Below is a small trained network, with its code and all its weights. Each question gives an input and a class and asks what happens when units are switched off, that is, made to give their printed mean instead of their output.

import numpy as np


def w(rows, s, z=0):
    codes = np.array(rows[::2]) - 128.0
    scale = np.full(codes.shape[1], s)
    scale[-1] = z or s
    return codes * scale


def f(y):
    return y / 2 * (1 + np.tanh(0.7978845608 * (y + 0.044715 * y**3)))


def log_softmax(a):
    a = a - a.max(-1, keepdims=True)
    return a - np.log(np.exp(a).sum(-1, keepdims=True))


def net(x, mask):
    res = np.array(x, float).reshape(1, 7) / 4 @ E
    y = f(res @ A[0][:, :-1].T + A[0][:, -1])
    res = res + np.where(mask, y, B[0][:, -1]) @ B[0][:, :-1]
    return log_softmax(res[-1] @ U[:, :-1].T + U[:, -1])


A, B = {}, {}
E = w([
[134,140,116,253,169,119],'x0',
[193,174,138,114,123,83],'x1',
[124,97,194,116,166,90],'x2',
[127,127,128,128,129,128],'x3',
[168,62,104,135,95,105],'x4',
[96,140,180,155,41,112],'x5',
[126,129,129,127,127,129],'x6',
],0.0082)
A[0] = w([
[126,124,126,76,116,143,46],'neuron 0',
[141,136,122,192,145,123,41],'neuron 1',
[241,197,166,124,120,83,32],'neuron 2',
[134,121,76,109,186,127,49],'neuron 3',
[94,87,135,137,131,167,2],'neuron 4',
[135,165,33,135,85,181,63],'neuron 5',
[53,64,141,148,133,181,112],'neuron 6',
[186,11,88,152,87,83,77],'neuron 7',
[82,226,133,114,163,159,73],'neuron 8',
[160,139,83,112,167,126,60],'neuron 9',
[110,121,137,42,94,151,70],'neuron 10',
[153,113,98,96,215,125,57],'neuron 11',
[123,136,111,208,159,118,60],'neuron 12',
[39,66,104,137,145,162,43],'neuron 13',
[73,209,167,130,175,139,101],'neuron 14',
[117,98,168,94,152,104,82],'neuron 15',
[137,83,218,131,189,108,65],'neuron 16',
[151,119,81,92,209,161,29],'neuron 17',
[86,158,215,167,9,113,18],'neuron 18',
[81,190,147,111,163,129,48],'neuron 19',
[64,61,139,132,138,160,54],'neuron 20',
[119,125,125,106,123,141,9],'neuron 21',
[130,117,152,208,159,129,105],'neuron 22',
[138,136,114,128,128,121,19],'neuron 23',
[113,77,236,131,163,81,90],'neuron 24',
[125,110,127,54,121,139,99],'neuron 25',
[177,174,135,132,119,91,213],'neuron 26',
[115,189,40,139,53,149,87],'neuron 27',
[112,126,122,87,119,118,32],'neuron 28',
[86,170,140,126,159,140,3],'neuron 29',
],0.011,0.0066)
B[0] = w([
[136,177,157,170,130,114,130],'neuron 0',
[151,183,159,158,126,89,143],'neuron 1',
[53,128,181,50,161,36,186],'neuron 2',
[142,90,152,174,115,92,139],'neuron 3',
[116,143,203,114,166,87,108],'neuron 4',
[164,140,142,132,253,143,170],'neuron 5',
[74,113,101,60,123,73,184],'neuron 6',
[150,123,199,77,42,215,190],'neuron 7',
[142,117,148,79,79,170,178],'neuron 8',
[120,91,150,168,155,92,133],'neuron 9',
[130,205,109,166,81,109,201],'neuron 10',
[127,62,127,207,133,113,170],'neuron 11',
[129,193,131,163,88,107,178],'neuron 12',
[78,126,158,69,147,63,149],'neuron 13',
[156,110,153,95,65,181,197],'neuron 14',
[155,154,107,155,166,145,150],'neuron 15',
[166,155,117,146,209,158,181],'neuron 16',
[129,67,133,196,96,91,161],'neuron 17',
[147,26,137,240,108,78,226],'neuron 18',
[152,131,185,92,113,148,138],'neuron 19',
[92,122,145,88,160,95,140],'neuron 20',
[141,170,214,153,162,89,99],'neuron 21',
[137,186,96,152,84,117,198],'neuron 22',
[148,133,210,135,167,96,95],'neuron 23',
[175,138,99,123,244,205,219],'neuron 24',
[131,180,113,177,91,119,183],'neuron 25',
[66,120,85,89,121,124,252],'neuron 26',
[164,133,112,124,251,172,191],'neuron 27',
[140,170,166,172,152,115,113],'neuron 28',
[137,135,238,117,131,128,111],'neuron 29',
],0.03,0.0049)
U = w([
[157,22,106,191,132,102,104],'0',
[194,154,104,100,251,177,133],'1',
[146,254,76,146,93,105,98],'2',
[55,124,131,27,168,63,89],'3',
[185,103,188,55,73,224,90],'4',
[128,111,27,99,129,157,248],'5',
],0.0066,0.013)

Each question gives the input, the list of numbers given to net, and the class t.
The units are the neurons (one row each of A and B). Each row of codes is followed by its name. A weight is (code - 128) times the scale printed after its matrix; where a second scale follows, it is the last column's (A, B and U).
mask holds one flag per neuron, in row order. A switched-off neuron (its flag False) gives its mean, the last column of its row in B, instead of its output. The means were averaged over made-up inputs and are rounded, as every weight is.
A unit's drop is (log p(t) with every unit on - log p(t) with that unit switched off) / (log p(t) with every unit on - log p(t) with every unit switched off).
The circuit of an input: a set's keep is (log p(t) with only the set's units on - log p(t) with every unit switched off) / (log p(t) with every unit on - log p(t) with every unit switched off). Starting from the 12 units with the biggest drops (on a tie, the unit counted first), units are removed one at a time, each time the one whose removal leaves the highest keep (on an exact tie, the one counted first), for as long as the keep stays at least 0.8.
units of the circuit, in order: the units of the circuit, biggest drop first
unit that matters most: the unit with the biggest drop
k most important neurons: the k neurons with the biggest drops, biggest first
drop when u is switched off: that unit's drop, to one decimal
input [-1,1,7,6,1,-6,4], class 1: units of the circuit, in order	[neuron 16]
input [3,-8,6,2,-3,-3,-5], class 3: 3 most important neurons	[neuron 6; neuron 13; neuron 20]
input [-1,-5,-4,2,6,2,-7], class 4: 2 most important neurons	[neuron 7; neuron 26]
input [-8,-3,3,-3,7,-5,-2], class 2: units of the circuit, in order	[neuron 10; neuron 25]
input [3,-1,-6,-4,2,-6,-2], class 0: units of the circuit, in order	[neuron 17; neuron 3]
input [5,2,-8,-2,5,-7,-1], class 1: 2 most important neurons	[neuron 5; neuron 27]
input [-8,7,0,1,-8,-8,8], class 0: 2 most important neurons	[neuron 11; neuron 17]
input [7,8,-8,5,-2,-5,0], class 1: 2 most important neurons	[neuron 5; neuron 27]
input [-6,1,7,6,-8,-6,-6], class 4: 3 most important neurons	[neuron 14; neuron 8; neuron 19]
input [-1,-8,-7,-8,6,4,-5], class 3: 2 most important neurons	[neuron 6; neuron 13]
input [-8,-5,6,-7,-6,1,0], class 2: 2 most important neurons	[neuron 10; neuron 25]
input [5,-6,2,3,-5,3,-1], class 3: units of the circuit, in order	[neuron 6; neuron 13]
input [0,7,-1,7,4,-6,-1], class 3: 2 most important neurons	[neuron 2; neuron 18]
input [2,-8,-1,7,2,-6,-3], class 3: unit that matters most	neuron 13
input [-4,-7,-7,2,8,1,4], class 4: 2 most important neurons	[neuron 7; neuron 24]
input [0,8,-8,-8,-1,-7,-2], class 1: 2 most important neurons	[neuron 5; neuron 27]
input [-7,-1,-7,3,3,2,8], class 1: 4 most important neurons	[neuron 27; neuron 5; neuron 22; neuron 12]
input [0,8,7,-6,-4,3,0], class 3: 3 most important neurons	[neuron 2; neuron 26; neuron 27]
input [6,4,6,3,6,5,-4], class 1: 2 most important neurons	[neuron 24; neuron 16]
input [-5,-5,-8,4,-2,-6,-7], class 1: units of the circuit, in order	[neuron 5]
input [1,-6,-3,-6,-8,-4,-3], class 4: 2 most important neurons	[neuron 14; neuron 8]
input [-4,-1,-1,1,2,2,-8], class 2: drop when neuron 8 is switched off	0.1
input [7,-7,-3,1,-7,-1,-8], class 2: drop when neuron 0 is switched off	0.0
input [2,-6,-3,4,-5,7,-7], class 0: drop when neuron 18 is switched off	1.9
input [0,3,3,6,-6,5,-5], class 4: drop when neuron 18 is switched off	-0.1
